In the rows, 128 means zero.
Known rows:
Q116: [123 123 127 123 131 156  89  74 123 143 116 111 117  86 144 111 129 140
 140 125 131 113 123 115 122 145 131 109 157 146 138 114  76]
Q764: [123 127 113 131 127 117 107  91 132 139 100 105 122  96 122 115 109 149
 122 127 146 116 149 113 124 142 117 122 135 152 154  92  81]
Q978: [130 126 115 126 133 156  89  83 166 133 105 115 119  88 135 115 119 151
 125 119 126 102 129 118 116 142 119 131 157 166 146 107  77]
Q648: [124 128 123 129 130 144  94  80 135 128 109 119 122  92 130 109 122 137
 131 126 130 108 130 116 124 138 112 111 160 156 142 109  76]
Q522: [114 125 113 131 128 123 100  85 145 144 101 108 117  88 128 120 115 131
 121 132 144 111 156 108 115 140 118 130 138 153 153  88  86]
Q468: [119 126 132 136 129 144  91  74 141 136 110 128 114  88 133 109 130 136
 134 128 136 114 130 115 117 139 134  99 160 157 148 120  65]
Q81: [135 121 123 131 137 148  85  85 151 128 100 123 105  90 129 107 116 161
 130 118 131 106 126 116 113 143 140 134 160 173 159 123  72]
Q44: [129 123 103 118 120 142  91  98 186 132 101 107 115  91 143 125 119 189
 123 126 145 103 134 113  88 146 129 143 131 177 160  86  92]
Q660: [126 130 129 132 125 148  94  84 141 124 111 119 129  90 126 110 122 144
 133 120 137 112 132 116 131 137 121 122 152 152 142 111  79]
Q790: [131 132 124 135 124 159  97  84 147 119 109 113 129  87 126 105 120 140
 128 125 123 107 132 109 127 137 124 122 147 154 139 107  86]
Q279: [122 121 127 134 134 150  88  88 162 127 105 133 109  86 141 122 136 158
 135 127 134 107 119 128 104 143 139 120 163 167 148 114  72]
Q457: [104 124 128 118 121  80  88 104 190 134 119 136  87  93 117 142 114 116
 135 109 140 100 136  96 158 121  92 251 173 142 144 113 116]
Q714: [122 126 110 133 125 134 101  91 140 136 103  98 122  90 131 112 113 144
 125 132 141 115 150 109 116 142 124 132 131 153 156  92  82]
Q273: [120 125 126 128 132 151  89  81 132 126 111 117 123  88 134 113 132 139
 136 127 135 110 129 118 118 139 119 112 159 153 144 113  73]
Q834: [118 131 111 141 126 151  93  75 146 127 116 108 129  93 125 106 138 143
 136 125 134 108 127 116 115 138 130  89 158 146 144 112  63]
Q343: [108 124  95 124 133 122  86  94 130 110 120 107 123 102  95 113 123 143
 130 105 140  84 118  93 122 132 124 159 166 153 141 114  89]
Q736: [131 128 114 129 131 165  89  87 176 124 108 115 125  91 135 114 120 161
 127 119 124 103 126 119 115 140 122 125 156 162 147 106  77]
Q460: [127 126 126 123 124 156  96  75 135 148 115 106 117  92 140 111 116 144
 136 116 126 112 119 116 139 143 129 117 152 143 143 116  85]
Q255: [127 127 125 116 128 141  94  90 151 124 110 123 129  95 128 129 117 171
 130 117 140  99 115 114 118 142 119 121 152 169 142 109  94]

Facts:
Q10 ε Q852 Q3 Q420
Q135 ε Q207 Q120
Q223 ε Q497 Q234
Q278 ε Q662 Q542
Q343 ε Q969 Q673 Q736
Q345 ε Q933 Q934
Q350 ε Q727
Q364 ε Q834
Q386 ε Q277 Q593
Q405 ε Q670 Q323 Q196
Q442 ε Q220 Q277 Q264 Q578 Q851 Q247 Q121
Q454 ε Q234 Q81
Q456 ε Q270
Q457 ε Q727 Q196
Q458 ε Q969 Q933 Q42
Q46 ε Q9 Q289
Q481 ε Q578
Q499 ε Q670 Q196 Q593
Q545 ε Q538 Q949
Q546 ε Q462 Q207 Q461
Q580 ε Q426 Q84 Q247
Q587 ε Q883 Q423 Q441
Q616 ε Q670 Q921 Q120 Q522
Q633 ε Q289
Q655 ε Q462 Q194 Q977
Q679 ε Q5 Q921
Q704 ε Q878 Q660
Q74 ε Q5 Q538 Q220 Q406
Q773 ε Q732 Q269 Q253 Q834
Q784 ε Q234
Q806 ε Q42 Q790 Q578 Q747
Q843 ε Q5 Q420 Q501 Q522
Q875 ε Q220 Q84 Q501 Q138 Q834
Q976 ε Q538 Q852 Q423 Q461
Q982 ε Q84 Q194 Q727 Q235 Q279 Q522
Q99 ε Q754 Q511 Q253 Q533
[Q10 Q220 Q270 Q420 Q468 Q547] ρ Q426
[Q116 Q406 Q537 Q773 Q934] ρ Q74
[Q120 Q679 Q875 Q978] ρ Q209
[Q121 Q235 Q350 Q386 Q456 Q593] ρ Q840
[Q135 Q223 Q364 Q460 Q462 Q587 Q662] ρ Q933
[Q138 Q42 Q5 Q747] ρ Q670
[Q152 Q423 Q655 Q949] ρ Q40
[Q160 Q209 Q277 Q313 Q385 Q454 Q533 Q546 Q81 Q9] ρ Q44
[Q194 Q404 Q529 Q945] ρ Q673
[Q196 Q247 Q457 Q644] ρ Q497
[Q207 Q732 Q74 Q933 Q942 Q99] ρ Q563
[Q225 Q253 Q269 Q280 Q481 Q648] ρ Q522
[Q234 Q323 Q343 Q511 Q784 Q818 Q825 Q84 Q851] ρ Q196
[Q236 Q312 Q545] ρ Q945
[Q255] ρ Q385
[Q264 Q441 Q840 Q878] ρ Q764
[Q273 Q430 Q461 Q852 Q883 Q919] ρ Q285
[Q278 Q289 Q522 Q578 Q598 Q633 Q790] ρ Q625
[Q279 Q36 Q538 Q542 Q736 Q754 Q843] ρ Q313
[Q285] ρ Q714
[Q3 Q657 Q982] ρ Q533
[Q345 Q40 Q442 Q458 Q670 Q727 Q800 Q977] ρ Q723
[Q370 Q620] ρ Q458
[Q405 Q46 Q494 Q580 Q609 Q806 Q969] ρ Q873
[Q49 Q660 Q704 Q921 Q976] ρ Q878
[Q499] ρ Q598
[Q501 Q534 Q834] ρ Q194
[Q596 Q616 Q873] ρ Q317
Δ (each to the one after it):
Q135 > Q587 > Q460 > Q364 > Q662 > Q462 > Q223
Q152 > Q423 > Q949 > Q655
Q194 > Q404 > Q529 > Q945
Q235 > Q350 > Q456 > Q386 > Q121 > Q593
Q264 > Q878 > Q840 > Q441
Q313 > Q160 > Q277 > Q209 > Q533 > Q385 > Q81 > Q9 > Q454 > Q546
Q323 > Q511 > Q851 > Q343 > Q825 > Q784 > Q234 > Q84 > Q818
Q42 > Q5 > Q747 > Q138
Q461 > Q852 > Q919 > Q273 > Q430 > Q883
Q481 > Q280 > Q269 > Q648 > Q225 > Q253
Q534 > Q501 > Q834
Q537 > Q773 > Q406 > Q116 > Q934
Q538 > Q36 > Q736 > Q843 > Q754 > Q542 > Q279
Q545 > Q312 > Q236
Q547 > Q220 > Q10 > Q270 > Q420 > Q468
Q596 > Q873 > Q616
Q620 > Q370
Q644 > Q457 > Q247 > Q196
Q670 > Q458 > Q727 > Q345 > Q40 > Q800 > Q977 > Q442
Q704 > Q660 > Q49 > Q976 > Q921
Q790 > Q633 > Q578 > Q278 > Q522 > Q598 > Q289
Q875 > Q120 > Q679 > Q978
Q942 > Q74 > Q207 > Q933 > Q732 > Q99
Q969 > Q494 > Q580 > Q46 > Q806 > Q609 > Q405
Q982 > Q657 > Q3
θ plelin <- Q10 Q225 Q285 Q3 Q404 Q454 Q468 Q49 Q497 Q499 Q501 Q545 Q670 Q834
θ driku <- Q116 Q207 Q273 Q278 Q279 Q280 Q323 Q441 Q5 Q511 Q534 Q596 Q875
θ mapo <- Q120 Q121 Q247 Q289 Q312 Q40 Q442 Q457 Q458 Q461 Q538 Q542 Q593 Q644 Q655 Q657 Q764 Q873 Q883 Q934 Q942 Q977
θ lutir <- Q135 Q209 Q223 Q235 Q236 Q253 Q277 Q313 Q317 Q345 Q364 Q386 Q405 Q42 Q430 Q46 Q462 Q494 Q522 Q625 Q662 Q714 Q727 Q736 Q747 Q754 Q784 Q790 Q818 Q825 Q878 Q933 Q949 Q978 Q982
θ ploporor <- Q138 Q194 Q36 Q423 Q44 Q456 Q529 Q563 Q587 Q609 Q800 Q852 Q976 Q99
θ tuklin <- Q152 Q160 Q196 Q220 Q234 Q255 Q264 Q269 Q343 Q350 Q370 Q385 Q533 Q537 Q546 Q547 Q580 Q598 Q620 Q673 Q704 Q84 Q843 Q851 Q9 Q945 Q969
θ difles <- Q270 Q406 Q420 Q426 Q460 Q481 Q578 Q616 Q633 Q648 Q660 Q679 Q723 Q732 Q74 Q773 Q806 Q81 Q840 Q919 Q921

Rows:
No name comes twice in this set of rows, the named rows included.
[102 125  66 135 115 129  96  98 142 165 123  70 116  94 114 115 131 149
 132 103 143 101 127  92 119 147 163 146 141 113 142 105  89]  Q74
[113 123 122 129 136 127 106  87 125 106 112 133 124  90 113 123 115 143
 128 121 140  98 109 111 127 139 123 104 153 169 141 110  87]  Q84
[134 110 105 129 141 159  68  87  97 145 110  83  81  98 113  75  95 135
 138 101 124  96 130  88 129 138 169 235 161 147 176 149  80]  Q223
[ 98 123 127 125 122  88  79  94 176 128 128 134  75  91 129 133 135 115
 144 121 140 106 135 100 132 123 108 227 175 138 149 116  96]  Q499
[109 124  75 135 125 154  90  82 146 155 125  84 115  92 113 105 123 127
 129  99 124  87 115  91 122 140 147 149 164 130 133 118  89]  Q364
[118 121 112 113 114 150 107  80 122 169 118  84 112  83 146 120 104 148
 133 125 137 114 119  98 125 149 135 134 119 148 151  94 102]  Q563
[122 120 116 123 135 136 100  90 152 123 107 128 115  92 125 130 115 173
 129 116 139  98 106 117 111 144 132 115 153 177 149 114  88]  Q9
[112 125  99 124 121 122  92  96 132 111 119 105 124  99  98 118 124 155
 135 108 135  88 116  89 120 133 127 174 160 144 137 117 102]  Q704
[101 126 121 111 123  93  88 105 158 125 126 123 103  96 111 139 120 137
 137 108 145  96 120  95 144 126 102 223 162 145 143 114 118]  Q350
[113 129  97 133 120 121  87  99 198 128 118 116  99  90 118 127 129 145
 132 113 128  92 127 100 118 130 121 208 167 141 138 112 106]  Q982
[117 128 137 123 128 128  95  87 164 123 115 129 106  89 138 133 115 117
 131 126 133 112 139 114 147 129  85 173 154 157 146 101  96]  Q727
[106 119  82 127 134 119  94 105 164 119 115 117 106  95 108 128 123 169
 131 101 140  79  98 101 103 139 147 159 166 159 146 122  92]  Q546

The same things again, as new rows of numbers:
Known rows:
Q138: [103 124  97 150 129 112 124  98 142 111 118 143 119 146 153 175 122  97
 147 119 133 124 106 140 147 132 191 129 145 122 147 105 137 136 146  91
 151  99  93]
Q430: [117 104  89 140 154 113 140 100 124 130 123 132 151 122 140 156 117 110
 143 146 114 106 126 137 137  96 161 124 139 105 156  98 127 139 140 108
 135 126  67]
Q442: [122  83  95 134 135 119 139  91 136 107 131 148 150 130 137 156 129 101
 156 139  92 131 146 105 125 110 141 144 116 112 152 102 101 152 144  96
 113 116  78]
Q277: [108 112 102 136 152 113 128  99 122 148 123 121 135 110 137 167 113 118
 113 135 136 101 117 148 145 121 166 115 156 108 161 115 145  99 131 103
 161 119  84]
Q538: [100 103 118 118 145 122 116  82 139 142 129 127 115 109 116 172 112 109
  94 111 124 110 121 139 145 134 154 119 152  96 171 133 143  89 121 102
 166 117  89]
Q364: [132  59  88 136 160 122 147  98 127 133 129 107 164 155 156 141  96 122
 148 170  96 140 152 126 133  71 143 126 127  75 172  80 137 133 150 112
 120 155  71]
Q933: [103  99  90 148 149 125 129  95 138 148 124 109 140 147 168 159 103 115
 134 147 133 122 114 167 147  91 176 112 141  92 173  93 153 109 147  96
 157 125  71]
Q462: [104  98  92 149 150 135 135  97 143 149 123 105 146 155 174 161 113 117
 127 149 127 130 121 173 149  76 177 102 128  90 183  87 152 102 151  97
 155 125  63]
Q546: [127  72 102 119 142 119 137  92 123 132 134 138 149  99 121 155 125 112
 129 150  83 126 156 102 122 110 119 137 118  96 169 121 100 119 130 104
 128 125  69]
Q345: [130  87  89 143 153 103 147 100 118 108 122 134 147 124 143 150 115 115
 157 158 102 113 143 103 131 106 157 144 133 107 144  93 115 157 146 108
 115 137  83]
Q764: [111  90  86 125 145 121 127  79 137 135 132 142 153 138 124 144 114  95
 144 123 113 111 116 137 131 100 138 128 146 100 157 119 123 136 132 109
 131 118  61]
Q278: [ 84  71 115 136  95  12 169  70 168 120 130 124 156 125 116 155 112 119
 163 121 114 109 141 131 143  91 102 131 112  26 147 126 120 192  94  82
 104 111  38]
Q81: [ 99 124  97 131 152 151  99  94 140 136 136 149 124 117 134 174 145  97
 126 108  99 129 118 129 140 124 144 100 138 120 174 121 143  79 144  93
 167 123  82]
Q982: [130  72 111 117 174 107 141  93 113 123 126 128 140  94 109 156 106 124
 111 153 101 103 155 107 136 111 133 135 143  90 160 105 120 115 129 115
 125 154  86]
Q511: [100 103  85 136 125 123 116  65 147 132 127 150 134 145 146 153 119  88
 130 106 142 113  98 151 140 113 165 127 149 114 167 133 137 127 133 102
 152  92  88]
Q116: [113  67  88 128 126 121 127  72 149 142 131 114 143 166 160 146 100 102
 144 135 104 151 131 142 131  87 143 123 123  76 186 110 143 125 143 109
 135 114  74]
Q806: [115  79  95 120 143 126 137  87 134 115 133 146 144 140 122 147 116  90
 164 123  84 123 145 106 127 108 133 129 128 106 152 103 123 148 142 110
 115 134  60]
Q942: [107  73  98 126 148 126 134  70 149 129 137 126 146 156 142 149 101 105
 132 129 116 130 128 138 136  96 153 133 135  83 169 108 137 125 142 104
 132 132  81]
Q843: [133  73 104 112 142 107 131  94 115 135 129 125 132  93 110 155 109 116
 116 142  80 121 159  94 124 120 124 132 134  87 170 120 121 118 123 119
 131 133  80]

Rows:
No name comes twice in this set of rows, the named rows included.
[ 78 116 102 151 118  78 131  87 166 127 131 143 149 124 142 167 144 115
 146 114 127 117 111 158 152  99 134 108 124  74 157 122 135 133 118  76
 145 109  53]  Q289
[ 99  69 102 126 138 135 139  76 151 141 138 116 147 180 158 145 100 102
 151 124 106 145 140 139 131  95 142 113 128  85 172  93 156 116 151  98
 137 143  68]  Q460
[120  72 119 104 151 115 138  87 120 125 132 130 134 115 103 158 107 105
 130 127  81 123 165  93 124 132 110 122 140  96 157 112 130 115 129 112
 128 146  77]  Q679
[115  88  95 151 147  54 147 100 137 112 128 139 164 114 131 148 125 130
 167 149 104 110 140 114 145  86 115 128 131  64 143 101 128 166 124  95
 105 150  60]  Q46
[ 97  72 109 132 139  68 146  73 154 100 139 151 158 138 121 145 127 114
 168 113 102 116 152 106 136  96  98 122 128  64 143 111 132 161 120  90
 103 153  61]  Q633
[126  53  92 134 171 124 146  84 134 127 135 110 163 154 158 137  93 121
 137 165 107 134 151 129 135  68 147 134 131  73 170  80 133 127 151 110
 115 163  79]  Q135
[122  68  94 127 152 125 140  98 133 115 124 130 152 156 130 155 112  97
 147 148  95 152 145 129 132  85 136 118 123  89 165  90 127 136 143 108
 118 136  69]  Q99
[121  49  98 124 160 123 143  83 141 118 127 122 157 174 146 146 100 105
 145 152 107 153 150 133 131  79 132 120 130  78 170  85 138 124 148 106
 113 150  86]  Q587
[103  88  89 136 123 125 120  72 150 151 129 124 136 162 161 153 107 100
 132 119 130 136 113 158 135 102 159 117 139  92 180 123 150 111 140 105
 153 101  85]  Q207

Now the same things, written a new way:
Known rows:
Q9: [144 118 132  98 120  92 115 130 104 113 120  78 124 106 118 139 117 137
 109 151 128 169 123 135 118 136 131 114 124 119 190]
Q255: [129 115 142 126 125 124 113 135 110 130 124 126 120 126 122 139 115 131
 124 136 138 132 137 120 124 121 123 109 141 127 126]
Q764: [102 120 137 145 137 128 113 133 141 137 124 131 144 127 100 134 142 131
 115 136 139 118 130 123 138 127 118 122 107 127 127]
Q754: [145 121 131 126 126 126 111 137 121 131 125 146 124 126 119 144 111 116
 133 113 123 148 138 118 136 134 118  97 106 126 173]
Q289: [152 125 122 103 135 103 113 128 124 123 121  93 126 109  99 130 132 131
 113 147 123 168 120 140 123 131 120 134 108 127 202]
Q138: [126 113 144 115 130 129 134 123 114 116 138 130 101 110 113 146 125 116
 109 132 127 148 137 139 133 126 134 125 138 131 121]
Q670: [113 115 143 144 130 134 131 125 132 149 135 150 132 111 102 145 132 122
 102 136 128 120 134 131 149 115 129 151 116 127  95]
Q747: [156 126 129 131 133 144 121 123 125 149 127 138 119 120 109 142 120 111
 113 118 127 138 136 126 140 127 115 126 121 132 149]
Q343: [124 117 141 146 131 144 113 129 110 112 121 101 113 135 121 125 130 128
 124 142 128 124 122 116 122 122 111 119 150 126 117]
Q120: [141 117 133 132 131 131 109 142 128 138 133 157 119 125 118 138 120 118
 138 120 123 133 140 120 138 117 116 127 103 134 141]
Q679: [122 113 144 128 128 117 114 142 112 121 127 123 123 132 115 131 124 132
 126 130 135 136 135 109 119 103 123 120 143 130 113]
Q657: [147 118 133 126 132 121 106 142 125 135 129 153 126 132 109 130 125 128
 136 122 129 133 140 113 129 105 113 127 112 135 133]
Q420: [124 117 136 126 130 137 121 129 115 119 130 129 109 117 120 140 123 115
 119 128 125 156 132 131 130 143 126 111 131 130 146]
Q225: [129 120 137 128 133 127 120 126 120 116 126 126 117 125 110 133 130 122
 119 136 125 148 131 122 127 123 126 109 139 130 147]
Q545: [130 115 142 131 136 129 119 134 121 132 129 136 121 132 116 127 130 131
 127 138 128 112 135 110 126  92 119 138 144 134  99]
Q620: [138 118 138 126 128 143 122 128 113 146 129 137 117 123 117 136 123 126
 110 139 137 125 135 120 129 102 123 144 146 132  94]
Q511: [126 105 144 145 131 149 121 128 109 119 136 137  91 120 127 133 120 128
 134 148 113 113 123 139 142 128 121 134 128 131 120]
Q933: [ 90 121 125 134 136 138 115 125 134 147 128 158 151 115 148 135 135 126
 122 134 135 119 122 111 141 162 132 107 105 128 158]
Q247: [137 119 131 143 136 146 110 130 127 128 130 148 108 128 110 134 126 119
 135 125 123 131 129 127 138 131 108 124 108 135 154]

Rows:
No name comes twice in this set of rows, the named rows included.
[138 130 131 119 136 131 120 126 133 120 124 121 124 117  95 144 133 101
 108 112 128 176 135 132 133 143 119 105 118 130 178]  Q977
[134 120 128 126 140 134 110 136 129 146 131 157 129 130 125 125 132 124
 136 133 134 126 132 111 128 110 119 133 121 141 134]  Q942
[145 115 136 111 131  68 118 122  91 135 124 105 132  84  97 121 132 156
 110 180  93 134 117 158 104 108 133 152 130 128 136]  Q278
[129 118 142 124 124 120 113 140 107 122 122 121 127 133 119 136 120 129
 125 130 136 137 137 105 117 110 122 105 146 124 125]  Q843
[112 124 139 141 137 129 120 136 141 146 127 136 153 131  89 135 147 127
 104 128 137 127 134 111 133 103 118 153 119 128 107]  Q458
[133 122 136 141 139 136 108 138 126 127 124 136 127 141 104 122 137 126
 136 126 125 123 130 107 123 102 106 139 128 135 124]  Q457
[102 118 145 135 131 124 128 126 131 137 126 119 137 116  98 145 139 129
  91 141 139 133 134 131 136 121 128 135 128 125 103]  Q723
[131 134 134 120 137 119 118 129 131 111 117 103 138 132  84 133 143 109
 104 112 135 184 137 114 116 127 118 103 140 128 169]  Q442
[ 90 119 140 143 125 133 121 123 120 121 121 110 142 119 111 139 136 131
  97 142 139 140 123 118 134 148 130 112 130 119 132]  Q598
[140 130 135 121 138 123 116 135 131 128 123 126 131 132  90 130 140 118
 111 118 130 149 140 113 122 106 116 127 137 135 135]  Q655
[114 135 149 184 129 138  98 105  87 120 126 248 133  91  80 133 131 101
 120 123  99 167 157 153 118 172 120  45 149 140  76]  Q270
[110 128 136 139 135 124 124 127 144 134 125 121 152 121  83 140 146 119
  95 127 135 150 133 122 137 127 122 133 108 126 135]  Q40
[100 133 160 176 133 125 103 107  82 105 126 238 137  97  76 123 142 118
 120 136 106 153 155 139 102 141 125  59 170 141  34]  Q456

